Below is a small trained network, with its code and all its weights. Each question gives an input and a target symbol and asks what happens when units are switched off, that is, made to give their printed mean instead of their output.

import numpy as np


def w(rows, s, z=0):
    codes = np.array(rows[::2]) - 128.0
    scale = np.full(codes.shape[1], s)
    scale[-1] = z or s
    return codes * scale


def norm(h):
    return h / np.sqrt((h * h).mean(-1, keepdims=True) + 1e-5)


def f(y):
    return np.maximum(y, 0)


def softmax(a):
    e = np.exp(a - a.max(-1, keepdims=True))
    return e / e.sum(-1, keepdims=True)


def log_softmax(a):
    a = a - a.max(-1, keepdims=True)
    return a - np.log(np.exp(a).sum(-1, keepdims=True))


def net(x, mask):
    ids = ['αβηθλσφ'.index(c) for c in x.split()]
    T = len(ids)
    res = E[ids] + P[:T]
    u = 0
    for l in range(2):
        r = norm(res)
        for j in range(3):
            rows = slice(4 * j, 4 * j + 4)
            q, k, v = (r @ M[l][rows].T for M in (Q, K, V))
            z = softmax(np.where(np.tri(T) > 0, q @ k.T / 4**0.5, -1e9)) @ v
            o = O[l][rows]
            res = res + np.where(mask[u + j], z, o[:, -1]) @ o[:, :-1]
        u += 3
        y = f(norm(res) @ A[l][:, :-1].T + A[l][:, -1])
        res = res + np.where(mask[u : u + 4], y, B[l][:, -1]) @ B[l][:, :-1]
        u += 4
    return log_softmax(norm(res)[-1] @ U[:, :-1].T + U[:, -1])


Q, K, V, O, A, B = {}, {}, {}, {}, {}, {}
E = w([
[99,63,53],'α',
[159,7,135],'β',
[110,127,151],'η',
[109,125,144],'θ',
[123,156,122],'λ',
[154,219,88],'σ',
[123,157,132],'φ',
],0.017)
P = w([
[174,69,99],'0',
[127,86,97],'1',
[108,67,28],'2',
[187,105,144],'3',
[252,2,107],'4',
[88,168,91],'5',
[122,57,29],'6',
[207,134,145],'7',
],0.0055)
Q[0] = w([
[149,146,145],'L0H0',
[165,169,174],'L0H0',
[162,95,107],'L0H0',
[62,146,120],'L0H0',
[95,112,117],'L0H1',
[94,127,174],'L0H1',
[132,86,96],'L0H1',
[39,112,160],'L0H1',
[149,58,117],'L0H2',
[56,80,48],'L0H2',
[86,71,20],'L0H2',
[9,179,135],'L0H2',
],0.013)
K[0] = w([
[81,151,129],'L0H0',
[72,146,135],'L0H0',
[129,163,74],'L0H0',
[163,152,151],'L0H0',
[89,139,88],'L0H1',
[88,193,130],'L0H1',
[106,73,94],'L0H1',
[65,140,144],'L0H1',
[117,102,78],'L0H2',
[252,63,115],'L0H2',
[197,81,103],'L0H2',
[216,152,241],'L0H2',
],0.012)
V[0] = w([
[127,160,254],'L0H0',
[31,147,151],'L0H0',
[151,114,154],'L0H0',
[117,204,165],'L0H0',
[23,127,68],'L0H1',
[136,147,202],'L0H1',
[64,150,114],'L0H1',
[104,152,90],'L0H1',
[115,66,249],'L0H2',
[121,222,214],'L0H2',
[157,145,173],'L0H2',
[123,129,135],'L0H2',
],0.0053)
O[0] = w([
[161,99,101,3],'L0H0',
[141,140,85,88],'L0H0',
[145,107,162,112],'L0H0',
[181,174,116,70],'L0H0',
[194,99,182,165],'L0H1',
[141,163,93,60],'L0H1',
[164,137,157,122],'L0H1',
[129,122,144,145],'L0H1',
[223,116,152,53],'L0H2',
[112,2,116,4],'L0H2',
[129,107,121,87],'L0H2',
[127,125,125,120],'L0H2',
],0.0063,0.0036)
A[0] = w([
[255,188,112,6],'L0N0',
[81,109,241,105],'L0N1',
[207,9,231,97],'L0N2',
[113,224,13,150],'L0N3',
],0.0051,0.002)
B[0] = w([
[199,64,216,155],'L0N0',
[49,247,100,166],'L0N1',
[209,106,235,187],'L0N2',
[112,100,254,254],'L0N3',
],0.0048,0.0043)
Q[1] = w([
[117,95,170],'L1H0',
[117,88,64],'L1H0',
[218,84,33],'L1H0',
[173,57,126],'L1H0',
[75,130,253],'L1H1',
[21,1,153],'L1H1',
[151,109,123],'L1H1',
[88,56,30],'L1H1',
[39,75,111],'L1H2',
[209,207,94],'L1H2',
[169,172,99],'L1H2',
[194,151,158],'L1H2',
],0.0085)
K[1] = w([
[90,179,145],'L1H0',
[127,63,157],'L1H0',
[82,47,69],'L1H0',
[101,100,129],'L1H0',
[145,2,123],'L1H1',
[47,81,179],'L1H1',
[134,153,133],'L1H1',
[98,221,227],'L1H1',
[93,91,194],'L1H2',
[181,137,69],'L1H2',
[173,117,109],'L1H2',
[117,156,90],'L1H2',
],0.0096)
V[1] = w([
[80,58,194],'L1H0',
[206,137,3],'L1H0',
[110,175,120],'L1H0',
[147,175,60],'L1H0',
[66,77,204],'L1H1',
[136,146,138],'L1H1',
[100,131,89],'L1H1',
[167,151,132],'L1H1',
[119,96,83],'L1H2',
[148,156,167],'L1H2',
[156,133,39],'L1H2',
[99,114,174],'L1H2',
],0.0062)
O[1] = w([
[143,180,254,162],'L1H0',
[24,64,12,3],'L1H0',
[172,98,125,158],'L1H0',
[97,99,44,96],'L1H0',
[111,46,130,217],'L1H1',
[121,145,147,118],'L1H1',
[86,104,74,129],'L1H1',
[130,156,178,95],'L1H1',
[183,153,116,95],'L1H2',
[73,119,150,148],'L1H2',
[197,182,155,46],'L1H2',
[90,82,107,178],'L1H2',
],0.0041,0.0036)
A[1] = w([
[101,254,109,254],'L1N0',
[100,132,198,112],'L1N1',
[113,5,110,172],'L1N2',
[130,180,209,87],'L1N3',
],0.008,0.0019)
B[1] = w([
[212,255,41,245],'L1N0',
[96,76,141,228],'L1N1',
[155,158,43,239],'L1N2',
[94,91,49,253],'L1N3',
],0.0064,0.0045)
U = w([
[112,74,24,229],'α',
[222,54,139,244],'β',
[146,105,163,110],'η',
[4,168,140,3],'θ',
[132,151,151,98],'λ',
[206,192,88,199],'σ',
[62,74,147,25],'φ',
],0.013,0.0032)

Each question gives the input, a string of symbols that net reads in full, and the target symbol t.
The units are the heads (4 rows each of Q, K, V and O) and the neurons (one row each of A and B). Each row of codes is followed by its name. A weight is (code - 128) times the scale printed after its matrix; where a second scale follows, it is the last column's (O, A, B and U).
mask holds one flag per unit, layer by layer, with each layer's heads first. A switched-off unit (its flag False) gives its mean, the last column of its rows in O or B, instead of its output. The means were averaged over made-up inputs and are rounded, as every weight is.
A unit's drop is (log p(t) with every unit on - log p(t) with that unit switched off) / (log p(t) with every unit on - log p(t) with every unit switched off).
The circuit of an input: a set's keep is (log p(t) with only the set's units on - log p(t) with every unit switched off) / (log p(t) with every unit on - log p(t) with every unit switched off). Starting from the 12 units with the biggest drops (on a tie, the unit counted first), units are removed one at a time, each time the one whose removal leaves the highest keep (on an exact tie, the one counted first), for as long as the keep stays at least 0.8.
circuit, biggest first: the units of the circuit, biggest drop first
k most important neurons of layer l: the k neurons of layer l with the biggest drops, biggest first
heads that matter: for each layer, one digit per head in row order, 1 if its drop is at least 0.15 and else 0, layers parted by /
input η θ λ α σ φ η θ, target φ: circuit, biggest first => L0H2
input β η β θ λ η φ φ, target β: heads that matter => 101 / 000
input η φ λ λ θ, target θ: heads that matter => 001 / 000
input θ η λ λ, target β: heads that matter => 101 / 000
input λ φ λ φ, target φ: circuit, biggest first => L0H2, L1N0
input λ λ α σ θ, target σ: circuit, biggest first => L0N3, L0H2
input σ σ λ, target α: heads that matter => 001 / 100
input β α λ η, target σ: circuit, biggest first => L0N1, L1N0, L0N3
input λ λ λ, target θ: circuit, biggest first => L0N3, L1N2
input α θ α α σ η α φ, target β: heads that matter => 001 / 000
input η λ λ θ, target θ: 2 most important neurons of layer 1 => L1N2, L1N1
input β λ λ σ φ, target θ: circuit, biggest first => L0H2, L0H1
input σ β η, target α: heads that matter => 110 / 100
input β α α λ β φ σ η, target φ: heads that matter => 001 / 000
input λ σ λ α λ, target α: circuit, biggest first => L1N3, L0H2
input φ λ α φ, target θ: heads that matter => 011 / 000
input φ λ η, target φ: heads that matter => 011 / 100
input λ λ φ η β λ σ η, target θ: heads that matter => 001 / 001
input σ φ α β λ φ θ φ, target φ: most important neuron of layer 0 => L0N3
input σ λ φ, target α: circuit, biggest first => L1H0
